Below are the code and all the weights of a small trained network. Each question names an input and a class and asks about switching units off, where a switched-off unit gives its printed mean instead of its output.

import numpy as np


def w(rows, s, z=0):
    codes = np.array(rows[::2]) - 128.0
    scale = np.full(codes.shape[1], s)
    scale[-1] = z or s
    return codes * scale


def f(y):
    return y / 2 * (1 + np.tanh(0.7978845608 * (y + 0.044715 * y**3)))


def log_softmax(a):
    a = a - a.max(-1, keepdims=True)
    return a - np.log(np.exp(a).sum(-1, keepdims=True))


def net(x, mask):
    res = np.array(x, float).reshape(1, 5) / 4 @ E
    y = f(res @ A[0][:, :-1].T + A[0][:, -1])
    res = res + np.where(mask, y, B[0][:, -1]) @ B[0][:, :-1]
    return log_softmax(res[-1] @ U[:, :-1].T + U[:, -1])


A, B = {}, {}
E = w([
[89,192,207,3,187,106,130,97,142],'x0',
[97,121,8,80,202,147,109,219,121],'x1',
[35,100,210,157,126,166,125,222,121],'x2',
[94,215,117,228,226,105,141,94,131],'x3',
[88,239,95,118,30,135,127,155,132],'x4',
],0.0064)
A[0] = w([
[156,57,150,127,176,121,124,105,129,65],'neuron 0',
[146,95,107,203,79,127,133,126,122,67],'neuron 1',
[98,120,26,102,191,129,134,211,125,30],'neuron 2',
[142,26,134,37,27,140,133,154,126,20],'neuron 3',
[92,212,131,248,219,125,138,104,127,5],'neuron 4',
[107,75,121,228,85,144,128,179,121,109],'neuron 5',
[168,105,58,183,98,127,131,112,134,92],'neuron 6',
[211,159,65,98,118,119,144,25,129,2],'neuron 7',
[151,35,166,163,210,131,128,106,123,86],'neuron 8',
[48,109,227,170,120,149,141,214,128,13],'neuron 9',
[139,130,175,144,98,125,128,98,128,80],'neuron 10',
[94,187,219,16,178,124,134,105,127,36],'neuron 11',
[151,133,220,199,68,115,144,64,128,47],'neuron 12',
[95,239,109,144,27,132,124,153,123,46],'neuron 13',
],0.018,0.0047)
B[0] = w([
[89,155,112,134,95,132,186,134,138,179],'neuron 0',
[137,124,159,121,198,121,151,131,139,189],'neuron 1',
[90,94,137,114,114,239,84,121,124,213],'neuron 2',
[226,124,162,172,65,116,126,128,129,224],'neuron 3',
[242,112,169,159,61,102,122,136,130,247],'neuron 4',
[133,141,151,102,225,103,140,122,130,210],'neuron 5',
[132,141,149,103,201,104,136,122,128,201],'neuron 6',
[86,134,82,127,128,48,47,136,110,227],'neuron 7',
[81,161,94,133,83,122,211,128,137,216],'neuron 8',
[92,138,60,121,114,39,37,120,109,224],'neuron 9',
[124,104,127,112,119,186,101,145,129,173],'neuron 10',
[145,128,168,115,248,122,168,125,135,245],'neuron 11',
[102,91,130,112,117,251,82,128,122,248],'neuron 12',
[75,154,97,139,84,128,242,126,141,215],'neuron 13',
],0.028,0.014)
U = w([
[137,134,167,81,223,119,150,131,151,128],'0',
[227,112,164,174,46,122,118,148,141,79],'1',
[83,73,118,84,95,253,79,140,132,68],'2',
[67,178,75,127,64,137,231,140,164,67],'3',
[91,140,56,105,121,59,37,137,104,253],'4',
],0.0075,0.0029)

Each question gives the input, the list of numbers given to net, and the class t.
The units are the neurons (one row each of A and B). Each row of codes is followed by its name. A weight is (code - 128) times the scale printed after its matrix; where a second scale follows, it is the last column's (A, B and U).
mask holds one flag per neuron, in row order. A switched-off neuron (its flag False) gives its mean, the last column of its row in B, instead of its output. The means were averaged over made-up inputs and are rounded, as every weight is.
A unit's drop is (log p(t) with every unit on - log p(t) with that unit switched off) / (log p(t) with every unit on - log p(t) with every unit switched off).
The circuit of an input: a set's keep is (log p(t) with only the set's units on - log p(t) with every unit switched off) / (log p(t) with every unit on - log p(t) with every unit switched off). Starting from the 12 units with the biggest drops (on a tie, the unit counted first), units are removed one at a time, each time the one whose removal leaves the highest keep (on an exact tie, the one counted first), for as long as the keep stays at least 0.8.
units of the circuit, in order: the units of the circuit, biggest drop first
k most important neurons: the k neurons with the biggest drops, biggest first
drop of u: that unit's drop, to one decimal
input [-8,8,3,-8,2], class 0: 4 most important neurons => [neuron 5; neuron 4; neuron 12; neuron 6]
input [0,3,3,-7,-7], class 1: units of the circuit, in order => [neuron 3]
input [-8,-5,-7,-3,-7], class 0: 2 most important neurons => [neuron 6; neuron 1]
input [-7,-7,7,7,2], class 0: 2 most important neurons => [neuron 5; neuron 1]
input [-6,-8,0,6,-6], class 2: 2 most important neurons => [neuron 12; neuron 11]
input [5,6,1,-3,8], class 3: 2 most important neurons => [neuron 13; neuron 12]
input [-8,0,-2,8,6], class 0: 4 most important neurons => [neuron 5; neuron 6; neuron 1; neuron 3]
input [5,6,1,-8,-8], class 1: 2 most important neurons => [neuron 3; neuron 13]
input [-7,4,7,-6,6], class 0: 4 most important neurons => [neuron 5; neuron 7; neuron 4; neuron 1]
input [-7,3,-5,-6,-5], class 0: 4 most important neurons => [neuron 6; neuron 4; neuron 1; neuron 5]
input [6,4,6,7,-2], class 1: 4 most important neurons => [neuron 4; neuron 5; neuron 7; neuron 6]
input [6,2,7,3,-4], class 4: 3 most important neurons => [neuron 9; neuron 5; neuron 1]
input [7,-8,-1,-7,-8], class 2: 2 most important neurons => [neuron 12; neuron 4]
input [-2,8,2,4,4], class 2: units of the circuit, in order => [neuron 2]
input [-8,-3,-1,2,7], class 0: 3 most important neurons => [neuron 5; neuron 1; neuron 6]
input [0,2,7,3,-6], class 4: 2 most important neurons => [neuron 9; neuron 13]
input [-3,2,8,3,-6], class 4: drop of neuron 13 => 0.2
input [-1,0,-4,-2,-1], class 4: drop of neuron 11 => 0.2
input [0,-3,-4,3,7], class 3: drop of neuron 0 => 0.0
input [2,-6,-5,-2,3], class 2: drop of neuron 12 => 1.5
input [5,-4,4,7,-8], class 3: units of the circuit, in order => [neuron 8]
